Below is a small trained network, with its code and all its weights. Each question gives an input and a class and asks what happens when units are switched off, that is, made to give their printed mean instead of their output.

import numpy as np


def w(rows, s, z=0):
    codes = np.array(rows[::2]) - 128.0
    scale = np.full(codes.shape[1], s)
    scale[-1] = z or s
    return codes * scale


def f(y):
    return np.maximum(y, 0)


def log_softmax(a):
    a = a - a.max(-1, keepdims=True)
    return a - np.log(np.exp(a).sum(-1, keepdims=True))


def net(x, mask):
    res = np.array(x, float).reshape(1, 5) / 4 @ E
    y = f(res @ A[0][:, :-1].T + A[0][:, -1])
    res = res + np.where(mask, y, B[0][:, -1]) @ B[0][:, :-1]
    return log_softmax(res[-1] @ U[:, :-1].T + U[:, -1])


A, B = {}, {}
E = w([
[153,125,145,62,237,213,144,120,248,58,104,95],'x0',
[209,120,230,105,95,155,131,21,166,38,84,24],'x1',
[47,154,179,116,158,176,1,165,150,156,71,82],'x2',
[97,177,104,157,104,94,80,178,124,74,71,104],'x3',
[57,208,86,179,120,202,121,81,81,63,174,185],'x4',
],0.0092)
A[0] = w([
[255,71,55,19,141,99,220,89,217,103,177,136,252],'N1',
[169,116,135,60,78,7,96,253,181,145,125,121,177],'N2',
[141,142,202,110,87,115,77,79,238,189,59,76,150],'N3',
[87,181,174,153,227,134,25,65,158,175,55,95,135],'N4',
[121,217,89,155,168,221,79,169,73,92,236,166,213],'N5',
[86,133,75,236,141,35,105,89,45,146,210,171,132],'N6',
],0.0064,0.0029)
B[0] = w([
[191,164,182,10,147,55,182,85,168,128,113,123,246],'N1',
[144,94,73,106,203,107,136,254,99,164,40,65,213],'N2',
[92,94,111,105,114,188,112,67,81,93,53,70,225],'N3',
[97,109,106,161,168,194,68,131,169,115,165,160,230],'N4',
[116,151,156,182,113,65,125,182,205,143,215,224,239],'N5',
[72,64,67,155,76,196,194,104,55,166,113,232,248],'N6',
],0.009,0.011)
U = w([
[171,91,89,151,216,49,141,177,54,189,59,37,39],'0',
[46,229,122,181,151,73,86,208,166,101,230,132,143],'1',
[207,164,126,190,66,184,93,112,33,106,115,22,190],'2',
[126,80,176,128,198,194,74,84,160,111,56,110,6],'3',
[245,162,164,121,144,122,254,37,210,108,155,162,143],'4',
[93,76,62,150,44,123,187,135,46,121,124,166,221],'5',
],0.0077,0.0013)

Each question gives the input, the list of numbers given to net, and the class t.
The units are the neurons (one row each of A and B). Each row of codes is followed by its name. A weight is (code - 128) times the scale printed after its matrix; where a second scale follows, it is the last column's (A, B and U).
mask holds one flag per neuron, in row order. A switched-off neuron (its flag False) gives its mean, the last column of its row in B, instead of its output. The means were averaged over made-up inputs and are rounded, as every weight is.
A unit's drop is (log p(t) with every unit on - log p(t) with that unit switched off) / (log p(t) with every unit on - log p(t) with every unit switched off).
The circuit of an input: a set's keep is (log p(t) with only the set's units on - log p(t) with every unit switched off) / (log p(t) with every unit on - log p(t) with every unit switched off). Starting from all 6 units, units are removed one at a time, each time the one whose removal leaves the highest keep (on an exact tie, the one counted first), for as long as the keep stays at least 0.8.
circuit, biggest first: the units of the circuit, biggest drop first
top k neurons: the k neurons with the biggest drops, biggest first
drop of u: that unit's drop, to one decimal
input [-5,0,-8,8,-8], class 0: circuit, biggest first : [N2]
input [-2,4,-3,8,1], class 2: circuit, biggest first : [N5 N6]
input [7,-5,-5,7,-3], class 0: top 2 neurons : [N2 N5]
input [-4,7,-1,4,-3], class 2: circuit, biggest first : [N3 N5]
input [-3,2,8,-5,4], class 1: top 2 neurons : [N5 N6]
input [2,-7,0,-7,4], class 1: top 3 neurons : [N5 N3 N2]
input [0,3,-3,5,5], class 1: top 4 neurons : [N1 N3 N6 N5]
input [-2,5,-3,6,-3], class 0: circuit, biggest first : [N2 N6]
input [-8,8,-5,7,-2], class 0: top 3 neurons : [N2 N5 N4]
input [1,-4,1,-4,7], class 1: top 2 neurons : [N5 N3]
input [0,1,-2,5,-1], class 0: top 3 neurons : [N6 N5 N4]
input [-8,-1,-8,-3,-8], class 0: top 2 neurons : [N2 N1]
input [-2,7,-1,1,-3], class 2: top 2 neurons : [N3 N5]
input [-8,8,4,-8,3], class 2: top 3 neurons : [N5 N6 N1]
input [-2,-6,-4,-8,-8], class 0: drop of N6 : 0.0
input [-6,2,-3,0,-6], class 0: drop of N2 : 0.2
input [-2,-1,-6,7,-3], class 0: drop of N2 : 0.7
input [3,-4,-4,3,-2], class 0: drop of N3 : -0.1
